Below are the code and all the weights of a small trained network. Each question names an input and a target symbol and asks about switching units off, where a switched-off unit gives its printed mean instead of its output.

import numpy as np


def w(rows, s, z=0):
    codes = np.array(rows[::2]) - 128.0
    scale = np.full(codes.shape[1], s)
    scale[-1] = z or s
    return codes * scale


def f(y):
    return y / 2 * (1 + np.tanh(0.7978845608 * (y + 0.044715 * y**3)))


def softmax(a):
    e = np.exp(a - a.max(-1, keepdims=True))
    return e / e.sum(-1, keepdims=True)


def log_softmax(a):
    a = a - a.max(-1, keepdims=True)
    return a - np.log(np.exp(a).sum(-1, keepdims=True))


def net(x, mask):
    ids = ['αβδεθπστφψ'.index(c) for c in x.split()]
    T = len(ids)
    res = E[ids] + P[:T]
    u = 0
    for l in range(2):
        q, k, v = (res @ M[l].T for M in (Q, K, V))
        z = softmax(np.where(np.tri(T) > 0, q @ k.T / 2**0.5, -1e9)) @ v
        res = res + np.where(mask[u], z, O[l][:, -1]) @ O[l][:, :-1]
        u += 1
        y = f(res @ A[l][:, :-1].T + A[l][:, -1])
        res = res + np.where(mask[u : u + 8], y, B[l][:, -1]) @ B[l][:, :-1]
        u += 8
    return log_softmax(res[-1] @ U[:, :-1].T + U[:, -1])


Q, K, V, O, A, B = {}, {}, {}, {}, {}, {}
E = w([
[155,138,138,113,109],'α',
[128,140,152,103,104],'β',
[180,126,144,82,113],'δ',
[96,129,136,148,111],'ε',
[186,89,95,131,114],'θ',
[126,125,84,117,133],'π',
[68,124,103,141,121],'σ',
[90,160,106,84,139],'τ',
[162,76,6,153,138],'φ',
[41,155,126,82,154],'ψ',
],0.021)
P = w([
[147,223,160,140,111],'0',
[214,208,26,60,129],'1',
[126,34,106,97,22],'2',
[101,111,105,166,124],'3',
[182,176,41,53,167],'4',
[106,15,126,86,69],'5',
[85,99,126,154,179],'6',
[162,144,35,43,210],'7',
[88,4,151,70,121],'8',
[77,126,112,150,149],'9',
[169,175,33,46,180],'10',
],0.018)
Q[0] = w([
[56,3,131,40,39],'L0H1',
[116,51,171,142,111],'L0H1',
],0.012)
K[0] = w([
[99,87,182,121,254],'L0H1',
[161,12,46,105,225],'L0H1',
],0.0098)
V[0] = w([
[116,143,160,86,52],'L0H1',
[9,205,100,97,102],'L0H1',
],0.013)
O[0] = w([
[46,126,193,64,250,196],'L0H1',
[221,1,179,184,216,251],'L0H1',
],0.0081,0.011)
A[0] = w([
[73,122,134,169,133,104],'L0N1',
[200,138,99,125,134,1],'L0N2',
[126,113,36,147,144,192],'L0N3',
[50,95,86,150,128,30],'L0N4',
[168,177,167,118,169,95],'L0N5',
[83,169,199,254,160,124],'L0N6',
[141,116,97,124,181,143],'L0N7',
[70,135,177,122,147,36],'L0N8',
],0.015,0.0054)
B[0] = w([
[61,106,68,188,67,136],'L0N1',
[38,114,147,114,180,158],'L0N2',
[109,139,255,151,97,180],'L0N3',
[183,146,61,158,207,147],'L0N4',
[165,73,104,69,189,190],'L0N5',
[26,126,197,90,100,166],'L0N6',
[191,169,17,74,125,251],'L0N7',
[220,51,182,143,45,155],'L0N8',
],0.0084,0.014)
Q[1] = w([
[2,43,137,224,112],'L1H1',
[149,130,64,189,68],'L1H1',
],0.0056)
K[1] = w([
[89,58,2,161,91],'L1H1',
[39,137,80,71,165],'L1H1',
],0.0059)
V[1] = w([
[38,2,151,121,52],'L1H1',
[230,140,207,110,84],'L1H1',
],0.0078)
O[1] = w([
[9,65,138,122,187,221],'L1H1',
[32,136,27,172,2,254],'L1H1',
],0.0093,0.0081)
A[1] = w([
[109,79,156,134,168,88],'L1N1',
[100,126,220,151,116,3],'L1N2',
[189,146,52,122,142,74],'L1N3',
[137,113,84,72,162,55],'L1N4',
[134,127,92,176,171,162],'L1N5',
[125,223,129,131,181,173],'L1N6',
[163,123,122,123,10,127],'L1N7',
[45,100,84,163,151,128],'L1N8',
],0.012,0.0082)
B[1] = w([
[70,103,92,174,98,217],'L1N1',
[192,62,6,138,103,140],'L1N2',
[69,152,135,182,119,214],'L1N3',
[141,111,147,150,109,251],'L1N4',
[104,160,123,105,101,172],'L1N5',
[187,37,207,129,89,147],'L1N6',
[138,167,126,149,200,167],'L1N7',
[196,146,147,113,129,249],'L1N8',
],0.013,0.016)
U = w([
[88,148,178,91,145,235],'α',
[81,178,108,226,35,50],'β',
[154,166,26,68,140,199],'δ',
[206,109,161,120,128,166],'ε',
[61,135,76,192,153,2],'θ',
[26,150,144,150,2,171],'π',
[196,99,122,72,246,124],'σ',
[155,144,144,194,169,177],'τ',
[250,72,91,183,117,5],'φ',
[77,107,197,158,207,133],'ψ',
],0.0088,0.0066)

Each question gives the input, a string of symbols that net reads in full, and the target symbol t.
The units are the heads (2 rows each of Q, K, V and O) and the neurons (one row each of A and B). Each row of codes is followed by its name. A weight is (code - 128) times the scale printed after its matrix; where a second scale follows, it is the last column's (O, A, B and U).
mask holds one flag per unit, layer by layer, with each layer's heads first. A switched-off unit (its flag False) gives its mean, the last column of its rows in O or B, instead of its output. The means were averaged over made-up inputs and are rounded, as every weight is.
A unit's drop is (log p(t) with every unit on - log p(t) with that unit switched off) / (log p(t) with every unit on - log p(t) with every unit switched off).
The circuit of an input: a set's keep is (log p(t) with only the set's units on - log p(t) with every unit switched off) / (log p(t) with every unit on - log p(t) with every unit switched off). Starting from the 12 units with the biggest drops (on a tie, the unit counted first), units are removed one at a time, each time the one whose removal leaves the highest keep (on an exact tie, the one counted first), for as long as the keep stays at least 0.8.
circuit, biggest first: the units of the circuit, biggest drop first
unit that matters most: the unit with the biggest drop
k most important neurons: the k neurons with the biggest drops, biggest first
k most important neurons of layer l: the k neurons of layer l with the biggest drops, biggest first
input ψ β α β θ β, target δ: circuit, biggest first -> (L0H1, L1N7, L1N3)
input ψ ψ β σ ψ π ε θ, target θ: circuit, biggest first -> (L1N3, L0N7)
input ψ ψ β β θ, target θ: unit that matters most -> L0H1
input β θ β β β σ, target ψ: 3 most important neurons -> (L0N7, L1N1, L0N4)
input θ θ β β σ ψ β β, target ε: 3 most important neurons -> (L1N6, L0N2, L1N1)
input ψ β ψ δ β α β δ σ ε, target φ: 2 most important neurons of layer 0 -> (L0N7, L0N6)
input α β ψ π α ψ θ β β φ, target β: 2 most important neurons of layer 1 -> (L1N3, L1N8)
input θ φ β β β ψ β θ ψ σ ψ, target ε: circuit, biggest first -> (L1N6, L1H1, L0H1)
input α π β α β β θ β δ δ ψ, target π: circuit, biggest first -> (L1H1, L1N3, L1N8)
input θ β δ β ψ β β, target π: circuit, biggest first -> (L0N6, L1H1)
input δ θ β θ β θ β β α δ ψ, target β: circuit, biggest first -> (L1H1, L1N3)
input θ β α φ α δ, target τ: circuit, biggest first -> (L1N7, L0H1, L1H1, L0N5)
input ε θ ψ α β τ β β ε β ψ, target σ: circuit, biggest first -> (L0N6, L1H1)
input ψ α β β σ, target θ: 2 most important neurons of layer 0 -> (L0N7, L0N6)
input β δ θ ψ, target ψ: circuit, biggest first -> (L0N6, L0H1)
input σ β β ψ ψ π β δ β θ ψ, target ψ: unit that matters most -> L1N3
input ε β θ ψ β, target σ: circuit, biggest first -> (L0N6, L1H1)
input θ ψ φ ψ σ β, target φ: 3 most important neurons -> (L1N3, L0N3, L0N6)
input θ β β ψ β α ψ ψ β φ β, target ε: 2 most important neurons of layer 0 -> (L0N3, L0N8)
input θ β σ β β β ε ψ δ β θ, target ε: 3 most important neurons -> (L0N3, L1N6, L1N1)
input β θ ψ β α β β, target π: circuit, biggest first -> (L0H1)
input β β β θ φ φ δ ε, target δ: 3 most important neurons -> (L0N8, L0N6, L1N1)
input ψ β β θ β β ψ β α β τ, target θ: circuit, biggest first -> (L0H1, L1N3, L0N7)
input θ β α σ φ α δ θ β σ α, target ε: 2 most important neurons of layer 0 -> (L0N3, L0N8)
input β β β θ, target τ: 2 most important neurons -> (L1N7, L0N7)
input θ β ψ β α ψ π δ τ β θ, target ε: 4 most important neurons -> (L0N3, L1N6, L0N2, L1N1)
input θ ψ β δ ψ ε, target φ: 2 most important neurons -> (L1N3, L0N6)
input δ β β β δ β π θ α, target σ: unit that matters most -> L0N7
input ψ β β δ ψ, target θ: 3 most important neurons of layer 1 -> (L1N3, L1N1, L1N5)
input β β β α σ π π β β, target σ: 3 most important neurons of layer 0 -> (L0N7, L0N2, L0N6)
